Below is a small trained network, with its code and all its weights. Each question gives an input and a target symbol and asks what happens when units are switched off, that is, made to give their printed mean instead of their output.

import numpy as np


def w(rows, s, z=0):
    codes = np.array(rows[::2]) - 128.0
    scale = np.full(codes.shape[1], s)
    scale[-1] = z or s
    return codes * scale


def f(y):
    return y / 2 * (1 + np.tanh(0.7978845608 * (y + 0.044715 * y**3)))


def softmax(a):
    e = np.exp(a - a.max(-1, keepdims=True))
    return e / e.sum(-1, keepdims=True)


def log_softmax(a):
    a = a - a.max(-1, keepdims=True)
    return a - np.log(np.exp(a).sum(-1, keepdims=True))


def net(x, mask):
    ids = ['ΘΛΠΩαβδεημξφψ'.index(c) for c in x.split()]
    T = len(ids)
    res = E[ids] + P[:T]
    u = 0
    for l in range(2):
        r = res
        for j in range(2):
            rows = slice(2 * j, 2 * j + 2)
            q, k, v = (r @ M[l][rows].T for M in (Q, K, V))
            z = softmax(np.where(np.tri(T) > 0, q @ k.T / 2**0.5, -1e9)) @ v
            o = O[l][rows]
            res = res + np.where(mask[u + j], z, o[:, -1]) @ o[:, :-1]
        u += 2
        y = f(res @ A[l][:, :-1].T + A[l][:, -1])
        res = res + np.where(mask[u : u + 4], y, B[l][:, -1]) @ B[l][:, :-1]
        u += 4
    return log_softmax(res[-1] @ U[:, :-1].T + U[:, -1])


Q, K, V, O, A, B = {}, {}, {}, {}, {}, {}
E = w([
[136,130,149,187],'Θ',
[148,138,97,148],'Λ',
[75,70,194,112],'Π',
[146,86,123,116],'Ω',
[110,254,151,192],'α',
[115,69,101,141],'β',
[146,134,110,145],'δ',
[150,192,61,163],'ε',
[69,180,116,42],'η',
[148,143,109,152],'μ',
[159,117,99,127],'ξ',
[152,104,49,140],'φ',
[90,114,77,212],'ψ',
],0.0092)
P = w([
[26,101,94,155],'0',
[154,131,125,35],'1',
[79,81,106,192],'2',
[194,121,155,82],'3',
[121,76,142,221],'4',
[225,110,180,107],'5',
[149,68,168,254],'6',
],0.0062)
Q[0] = w([
[192,112,155,97],'0.h1',
[84,102,86,114],'0.h1',
[80,68,225,66],'0.h2',
[84,252,187,127],'0.h2',
],0.044)
K[0] = w([
[202,95,134,161],'0.h1',
[107,100,110,85],'0.h1',
[48,53,147,40],'0.h2',
[49,252,95,99],'0.h2',
],0.045)
V[0] = w([
[103,159,154,199],'0.h1',
[176,72,74,153],'0.h1',
[218,61,181,253],'0.h2',
[207,119,213,186],'0.h2',
],0.0062)
O[0] = w([
[56,151,90,205,166],'0.h1',
[188,67,2,138,15],'0.h1',
[14,165,80,34,149],'0.h2',
[101,161,138,39,2],'0.h2',
],0.004,0.00052)
A[0] = w([
[161,174,187,35,102],'0.n1',
[178,75,188,229,119],'0.n2',
[188,99,105,29,96],'0.n3',
[179,228,36,5,1],'0.n4',
],0.018,0.0035)
B[0] = w([
[114,183,209,74,189],'0.n1',
[178,143,115,121,253],'0.n2',
[158,39,103,74,192],'0.n3',
[141,254,60,137,175],'0.n4',
],0.025,0.0034)
Q[1] = w([
[84,48,40,155],'1.h1',
[68,57,171,93],'1.h1',
[105,92,140,253],'1.h2',
[184,167,129,71],'1.h2',
],0.057)
K[1] = w([
[89,128,225,114],'1.h1',
[132,216,193,62],'1.h1',
[79,156,69,255],'1.h2',
[124,73,119,116],'1.h2',
],0.055)
V[1] = w([
[192,119,168,148],'1.h1',
[72,160,139,108],'1.h1',
[1,130,88,74],'1.h2',
[117,104,100,116],'1.h2',
],0.006)
O[1] = w([
[131,100,251,125,155],'1.h1',
[66,237,126,140,132],'1.h1',
[208,62,164,76,246],'1.h2',
[108,109,159,103,125],'1.h2',
],0.003,0.0011)
A[1] = w([
[7,115,132,133,2],'1.n1',
[66,95,78,172,26],'1.n2',
[91,135,147,204,66],'1.n3',
[25,63,162,213,117],'1.n4',
],0.011,0.0081)
B[1] = w([
[220,182,39,1,93],'1.n1',
[116,176,211,83,111],'1.n2',
[99,67,132,42,127],'1.n3',
[77,155,100,70,253],'1.n4',
],0.033,0.0025)
U = w([
[22,116,88,159,234],'Θ',
[163,115,133,254,254],'Λ',
[132,193,97,146,71],'Π',
[130,146,112,109,79],'Ω',
[135,159,113,115,86],'α',
[142,140,98,83,68],'β',
[126,96,226,108,117],'δ',
[141,46,107,133,87],'ε',
[144,84,117,67,60],'η',
[136,152,107,115,79],'μ',
[147,116,57,118,74],'ξ',
[117,202,186,166,91],'φ',
[138,195,159,66,62],'ψ',
],0.0075,0.009)

Each question gives the input, a string of symbols that net reads in full, and the target symbol t.
The units are the heads (2 rows each of Q, K, V and O) and the neurons (one row each of A and B). Each row of codes is followed by its name. A weight is (code - 128) times the scale printed after its matrix; where a second scale follows, it is the last column's (O, A, B and U).
mask holds one flag per unit, layer by layer, with each layer's heads first. A switched-off unit (its flag False) gives its mean, the last column of its rows in O or B, instead of its output. The means were averaged over made-up inputs and are rounded, as every weight is.
A unit's drop is (log p(t) with every unit on - log p(t) with that unit switched off) / (log p(t) with every unit on - log p(t) with every unit switched off).
The circuit of an input: a set's keep is (log p(t) with only the set's units on - log p(t) with every unit switched off) / (log p(t) with every unit on - log p(t) with every unit switched off). Starting from all 12 units, units are removed one at a time, each time the one whose removal leaves the highest keep (on an exact tie, the one counted first), for as long as the keep stays at least 0.8.
units of the circuit, in order: the units of the circuit, biggest drop first
unit that matters most: the unit with the biggest drop
k most important neurons: the k neurons with the biggest drops, biggest first
top k neurons in layer l: the k neurons of layer l with the biggest drops, biggest first
which heads matter: for each layer, one digit per head in row order, 1 if its drop is at least 0.15 and else 0, layers parted by /
input η Ω Π φ, target ξ: which heads matter -> 10 / 00
input δ β Θ η Λ, target Θ: which heads matter -> 01 / 00
input Π η Π β Λ α, target φ: which heads matter -> 01 / 00
input Π η Θ Λ η, target Λ: units of the circuit, in order -> [0.h2, 1.n4]
input α δ α Ω Π η Θ, target Θ: 2 most important neurons -> [0.n1, 0.n4]
input Θ Π η Π Π η, target δ: units of the circuit, in order -> [0.n1, 0.n3]
input ψ μ η α η Π ε, target Θ: 4 most important neurons -> [0.n2, 0.n4, 0.n1, 0.n3]
input η Π Θ α μ, target Θ: top 3 neurons in layer 0 -> [0.n4, 0.n2, 0.n1]
input Π η Π Θ Π φ, target ξ: unit that matters most -> 0.n3
input Λ η Π Θ ξ ψ, target Θ: 4 most important neurons -> [0.n4, 0.n2, 0.n1, 0.n3]
input Π ψ Π η Π α μ, target Θ: top 3 neurons in layer 0 -> [0.n4, 0.n1, 0.n2]
input φ Ω Π Π Θ φ η, target Θ: 3 most important neurons -> [0.n2, 0.n4, 0.n1]
input η Π η Π φ, target Θ: top 3 neurons in layer 0 -> [0.n4, 0.n2, 0.n1]
input η Π Ω α, target φ: unit that matters most -> 0.n1
input Ω Π Θ Θ α β, target ε: 2 most important neurons -> [0.n3, 0.n4]
input Θ Π α Θ Π Π ξ, target Θ: 3 most important neurons -> [0.n4, 0.n2, 0.n1]
input η Θ β Ω, target η: 3 most important neurons -> [0.n3, 0.n1, 1.n1]
input η Ω μ Θ, target Λ: top 2 neurons in layer 0 -> [0.n4, 0.n1]
input Θ β Π α Π Θ φ, target Θ: 4 most important neurons -> [0.n4, 0.n2, 0.n3, 0.n1]
input Θ δ Θ Π ε, target Θ: top 3 neurons in layer 0 -> [0.n2, 0.n4, 0.n3]
